Below is a small trained network, with its code and all its weights. Each question gives an input and a class and asks what happens when units are switched off, that is, made to give their printed mean instead of their output.

import numpy as np


def w(rows, s, z=0):
    codes = np.array(rows[::2]) - 128.0
    scale = np.full(codes.shape[1], s)
    scale[-1] = z or s
    return codes * scale


def norm(h):
    return h / np.sqrt((h * h).mean(-1, keepdims=True) + 1e-5)


def f(y):
    return y / 2 * (1 + np.tanh(0.7978845608 * (y + 0.044715 * y**3)))


def log_softmax(a):
    a = a - a.max(-1, keepdims=True)
    return a - np.log(np.exp(a).sum(-1, keepdims=True))


def net(x, mask):
    res = np.array(x, float).reshape(1, 8) / 4 @ E
    u = 0
    for l in range(4):
        y = f(norm(res) @ A[l][:, :-1].T + A[l][:, -1])
        res = res + np.where(mask[u : u + 7], y, B[l][:, -1]) @ B[l][:, :-1]
        u += 7
    return log_softmax(norm(res)[-1] @ U[:, :-1].T + U[:, -1])


A, B = {}, {}
E = w([
[254,159,67,51,114,191,166,38,126,107],'x0',
[124,120,126,121,117,125,136,123,127,144],'x1',
[137,126,122,151,100,171,80,141,126,183],'x2',
[128,125,125,128,120,130,130,128,131,130],'x3',
[177,40,205,72,42,146,111,192,57,20],'x4',
[131,137,132,127,131,129,130,133,136,123],'x5',
[215,68,89,178,183,94,156,157,181,147],'x6',
[112,108,158,92,86,100,93,82,243,88],'x7',
],0.0088)
A[0] = w([
[93,91,116,89,115,112,60,91,209,77,106],'L0N1',
[148,124,125,142,107,209,6,141,168,206,25],'L0N2',
[2,172,126,54,79,159,116,73,122,115,55],'L0N3',
[83,167,93,162,126,35,193,75,133,53,113],'L0N4',
[118,135,139,120,95,113,58,99,232,106,51],'L0N5',
[90,82,107,144,131,159,132,147,157,125,3],'L0N6',
[179,34,112,207,133,122,130,99,183,131,56],'L0N7',
],0.0081,0.005)
B[0] = w([
[82,188,143,163,19,147,255,175,161,143,232],'L0N1',
[106,107,171,41,233,232,214,197,184,213,166],'L0N2',
[222,167,217,237,144,164,113,99,80,172,255],'L0N3',
[77,26,131,130,137,247,117,145,156,195,212],'L0N4',
[107,151,54,150,38,60,206,134,178,104,207],'L0N5',
[156,152,147,51,114,82,65,111,86,156,100],'L0N6',
[205,147,233,176,133,72,150,32,88,146,198],'L0N7',
],0.0093,0.004)
A[1] = w([
[164,176,47,133,68,229,103,94,168,78,2],'L1N1',
[84,162,76,113,164,114,47,151,122,145,55],'L1N2',
[118,193,50,172,108,179,180,211,58,135,56],'L1N3',
[138,93,170,195,77,254,175,112,137,211,229],'L1N4',
[69,184,22,142,135,146,66,118,196,172,29],'L1N5',
[198,172,71,73,138,154,162,64,161,83,24],'L1N6',
[153,34,176,91,68,155,68,179,128,35,131],'L1N7',
],0.0076,0.0042)
B[1] = w([
[131,195,57,75,90,54,53,181,114,181,140],'L1N1',
[77,69,95,92,88,143,121,125,133,113,127],'L1N2',
[92,172,82,161,139,166,251,167,60,144,147],'L1N3',
[129,133,164,50,188,108,134,113,173,39,245],'L1N4',
[68,53,64,182,152,180,122,87,134,92,149],'L1N5',
[139,171,90,61,166,68,1,113,124,157,149],'L1N6',
[69,72,33,141,160,199,98,74,166,65,179],'L1N7',
],0.0087,0.012)
A[2] = w([
[52,132,72,55,254,136,112,153,179,72,255],'L2N1',
[72,202,106,184,166,142,82,31,171,188,97],'L2N2',
[54,121,182,180,109,75,134,224,175,112,113],'L2N3',
[187,68,191,123,179,30,153,117,124,154,128],'L2N4',
[101,169,93,180,192,123,149,87,186,176,34],'L2N5',
[33,117,137,178,148,85,32,201,152,138,41],'L2N6',
[157,81,133,110,54,153,113,213,134,72,91],'L2N7',
],0.0089,0.0041)
B[2] = w([
[94,99,246,51,191,81,215,212,137,92,252],'L2N1',
[104,11,93,92,16,141,38,106,39,17,178],'L2N2',
[204,220,16,20,216,114,64,30,161,207,183],'L2N3',
[173,166,221,113,174,136,132,249,109,34,161],'L2N4',
[134,14,107,184,64,191,51,90,138,43,174],'L2N5',
[255,202,58,7,120,75,47,88,81,225,152],'L2N6',
[54,17,67,205,210,171,102,39,168,152,156],'L2N7',
],0.0076,0.012)
A[3] = w([
[222,150,42,87,44,138,135,128,139,79,120],'L3N1',
[229,78,134,240,160,26,138,175,171,152,68],'L3N2',
[149,145,62,204,187,145,234,212,13,142,113],'L3N3',
[94,227,239,174,84,194,67,69,59,134,92],'L3N4',
[173,195,91,2,87,16,95,140,89,122,50],'L3N5',
[147,123,157,172,69,102,27,213,114,225,2],'L3N6',
[191,117,149,183,76,38,77,89,237,79,130],'L3N7',
],0.0081,0.0059)
B[3] = w([
[63,141,115,152,161,90,75,133,99,204,189],'L3N1',
[193,207,147,205,99,152,87,130,44,40,180],'L3N2',
[70,195,116,156,7,113,187,81,166,192,213],'L3N3',
[248,106,182,185,136,103,133,184,40,106,187],'L3N4',
[107,122,155,110,215,61,131,142,146,205,211],'L3N5',
[181,107,140,129,149,143,57,99,75,140,118],'L3N6',
[79,186,137,163,75,138,159,178,61,141,253],'L3N7',
],0.012,0.0047)
U = w([
[69,9,39,176,105,187,61,76,118,55,80],'0',
[162,209,45,46,187,51,35,108,142,189,53],'1',
[214,183,197,202,107,126,105,120,65,80,69],'2',
[114,138,158,123,143,97,162,140,162,122,254],'3',
[67,195,104,135,27,137,179,164,181,169,75],'4',
[142,115,171,82,180,138,206,165,204,125,107],'5',
],0.011,0.0086)

Each question gives the input, the list of numbers given to net, and the class t.
The units are the neurons (one row each of A and B). Each row of codes is followed by its name. A weight is (code - 128) times the scale printed after its matrix; where a second scale follows, it is the last column's (A, B and U).
mask holds one flag per neuron, layer by layer. A switched-off neuron (its flag False) gives its mean, the last column of its row in B, instead of its output. The means were averaged over made-up inputs and are rounded, as every weight is.
A unit's drop is (log p(t) with every unit on - log p(t) with that unit switched off) / (log p(t) with every unit on - log p(t) with every unit switched off).
The circuit of an input: a set's keep is (log p(t) with only the set's units on - log p(t) with every unit switched off) / (log p(t) with every unit on - log p(t) with every unit switched off). Starting from the 12 units with the biggest drops (on a tie, the unit counted first), units are removed one at a time, each time the one whose removal leaves the highest keep (on an exact tie, the one counted first), for as long as the keep stays at least 0.8.
units of the circuit, in order: the units of the circuit, biggest drop first
unit that matters most: the unit with the biggest drop
k most important neurons: the k neurons with the biggest drops, biggest first
k most important neurons of layer l: the k neurons of layer l with the biggest drops, biggest first
input [-8,5,8,6,-6,0,-2,-5], class 1: most important neuron	(L2N6)
input [2,7,0,-3,-4,6,-8,-8], class 2: units of the circuit, in order	(L3N4 L0N3)
input [2,5,6,4,-5,2,-2,-1], class 5: 2 most important neurons	(L0N2 L2N1)
input [2,-7,-7,2,-5,4,8,4], class 2: units of the circuit, in order	(L0N7 L3N2)
input [5,4,6,0,-6,7,-2,-2], class 0: 2 most important neurons	(L2N2 L1N5)
input [7,-6,-5,2,2,-1,-7,7], class 1: 2 most important neurons	(L1N1 L1N6)
input [-7,5,-3,3,4,5,2,-8], class 4: units of the circuit, in order	(L1N3 L3N3)
input [8,7,-7,-2,6,2,1,3], class 1: units of the circuit, in order	(L1N6 L3N1)
input [-1,4,1,5,-6,4,-6,0], class 0: 3 most important neurons of layer 0	(L0N7 L0N1 L0N4)
input [4,-4,-4,6,2,-8,-7,7], class 2: 2 most important neurons	(L0N3 L3N4)
input [-4,0,-5,-4,5,-7,7,-4], class 2: units of the circuit, in order	(L3N2 L0N4)
input [-2,6,-3,1,0,5,5,-2], class 2: units of the circuit, in order	(L0N7 L3N2)
input [-7,6,3,-7,8,6,8,-5], class 0: 2 most important neurons	(L1N7 L2N7)
input [8,8,7,8,3,5,-4,7], class 1: unit that matters most	L1N1
input [4,0,6,5,6,8,0,6], class 0: 2 most important neurons of layer 2	(L2N7 L2N4)
input [-7,0,7,-6,5,6,8,0], class 2: 2 most important neurons of layer 2	(L2N4 L2N1)
input [-4,3,-7,6,-1,-6,0,-3], class 5: 2 most important neurons	(L0N4 L2N1)
input [-2,7,-4,4,6,-7,-3,8], class 4: units of the circuit, in order	(L0N1 L2N1)
input [-8,1,1,7,-5,8,8,-2], class 1: 4 most important neurons	(L2N6 L2N3 L0N3 L3N5)
input [-8,-8,-2,6,-4,-4,6,2], class 1: unit that matters most	L2N6
input [-6,2,-7,3,7,0,7,-7], class 0: 4 most important neurons	(L1N7 L2N7 L0N3 L1N4)
input [5,4,-5,2,1,-3,-4,1], class 1: 4 most important neurons	(L1N1 L1N6 L0N2 L0N7)
input [6,5,-5,-4,8,6,3,5], class 0: 2 most important neurons	(L1N4 L2N7)
input [1,2,7,1,3,0,5,7], class 4: 4 most important neurons	(L0N5 L0N1 L2N1 L3N7)
